Here is a tiny trained network, its code and every weight. The questions are about switching its units off for an input and a class, where a switched-off unit gives its printed mean instead of its output.

import numpy as np


def w(rows, s, z=0):
    codes = np.array(rows[::2]) - 128.0
    scale = np.full(codes.shape[1], s)
    scale[-1] = z or s
    return codes * scale


def f(y):
    return np.maximum(y, 0)


def log_softmax(a):
    a = a - a.max(-1, keepdims=True)
    return a - np.log(np.exp(a).sum(-1, keepdims=True))


def net(x, mask):
    res = np.array(x, float).reshape(1, 7) / 4 @ E
    y = f(res @ A[0][:, :-1].T + A[0][:, -1])
    res = res + np.where(mask, y, B[0][:, -1]) @ B[0][:, :-1]
    return log_softmax(res[-1] @ U[:, :-1].T + U[:, -1])


A, B = {}, {}
E = w([
[254,151,136],'x0',
[129,128,125],'x1',
[126,130,125],'x2',
[127,218,220],'x3',
[120,22,231],'x4',
[127,127,126],'x5',
[128,124,129],'x6',
],0.0099)
A[0] = w([
[202,161,165,76],'N0',
[139,160,75,48],'N1',
[127,134,132,94],'N2',
[185,52,182,149],'N3',
[207,156,105,99],'N4',
[38,90,164,161],'N5',
[88,122,121,47],'N6',
[87,191,195,81],'N7',
[110,35,171,90],'N8',
[151,63,67,2],'N9',
[95,132,125,79],'N10',
[192,132,167,133],'N11',
[134,150,96,43],'N12',
[102,35,43,141],'N13',
[134,138,42,84],'N14',
[132,71,180,20],'N15',
[128,51,75,85],'N16',
[95,215,75,19],'N17',
[230,139,110,22],'N18',
[150,200,74,27],'N19',
[9,177,112,85],'N20',
],0.013,0.0077)
B[0] = w([
[138,85,121,189],'N0',
[26,147,151,159],'N1',
[117,101,135,128],'N2',
[41,174,93,233],'N3',
[124,73,106,193],'N4',
[168,103,60,229],'N5',
[102,35,107,140],'N6',
[254,112,216,183],'N7',
[75,183,121,220],'N8',
[174,89,213,167],'N9',
[128,89,140,139],'N10',
[120,61,80,194],'N11',
[46,156,148,140],'N12',
[182,145,180,248],'N13',
[93,148,167,185],'N14',
[8,150,140,172],'N15',
[198,147,222,197],'N16',
[81,117,173,180],'N17',
[104,52,125,183],'N18',
[57,119,171,180],'N19',
[151,43,89,198],'N20',
],0.0082,0.011)
U = w([
[8,174,163,56],'0',
[189,143,231,52],'1',
[113,20,42,41],'2',
[126,160,90,247],'3',
[131,162,83,236],'4',
],0.011,0.012)

Each question gives the input, the list of numbers given to net, and the class t.
The units are the neurons (one row each of A and B). Each row of codes is followed by its name. A weight is (code - 128) times the scale printed after its matrix; where a second scale follows, it is the last column's (A, B and U).
mask holds one flag per neuron, in row order. A switched-off neuron (its flag False) gives its mean, the last column of its row in B, instead of its output. The means were averaged over made-up inputs and are rounded, as every weight is.
A unit's drop is (log p(t) with every unit on - log p(t) with that unit switched off) / (log p(t) with every unit on - log p(t) with every unit switched off).
The circuit of an input: a set's keep is (log p(t) with only the set's units on - log p(t) with every unit switched off) / (log p(t) with every unit on - log p(t) with every unit switched off). Starting from the 12 units with the biggest drops (on a tie, the unit counted first), units are removed one at a time, each time the one whose removal leaves the highest keep (on an exact tie, the one counted first), for as long as the keep stays at least 0.8.
circuit, biggest first: the units of the circuit, biggest drop first
most important unit: the unit with the biggest drop
k most important neurons: the k neurons with the biggest drops, biggest first
drop of u: that unit's drop, to one decimal
input [-6,-1,-6,5,0,5,-3], class 2: circuit, biggest first	N20; N5
input [-5,-4,-5,5,-1,-5,-2], class 1: circuit, biggest first	N7
input [-5,6,-7,8,-5,-5,-2], class 1: 2 most important neurons	N7; N3
input [-7,6,0,-7,5,8,6], class 3: 2 most important neurons	N5; N8
input [-5,7,7,5,6,3,8], class 4: 2 most important neurons	N5; N7
input [-2,4,-6,7,-2,-4,1], class 1: 2 most important neurons	N7; N3
input [4,-8,-7,-6,7,-7,-2], class 0: 3 most important neurons	N3; N15; N8
input [-6,5,-7,-4,3,7,-1], class 3: 2 most important neurons	N13; N8
input [2,-7,-2,8,8,-3,3], class 0: 2 most important neurons	N3; N15
input [7,-6,-3,-3,4,-1,-1], class 2: 2 most important neurons	N11; N18
input [0,-2,-4,6,7,0,-7], class 0: 2 most important neurons	N3; N15
input [-7,-6,3,-6,7,4,1], class 0: 2 most important neurons	N8; N15
input [6,6,0,-5,8,2,-2], class 0: circuit, biggest first	N3; N15
input [-4,3,-3,3,-8,6,8], class 0: most important unit	N17
input [7,-8,7,-6,-8,-6,-3], class 0: drop of N19	0.2
input [-8,-2,4,0,-4,-6,8], class 2: drop of N20	0.4
input [7,-4,-6,4,-2,-5,-1], class 2: drop of N0	0.1
input [1,0,-3,7,-5,-3,6], class 1: drop of N6	0.0
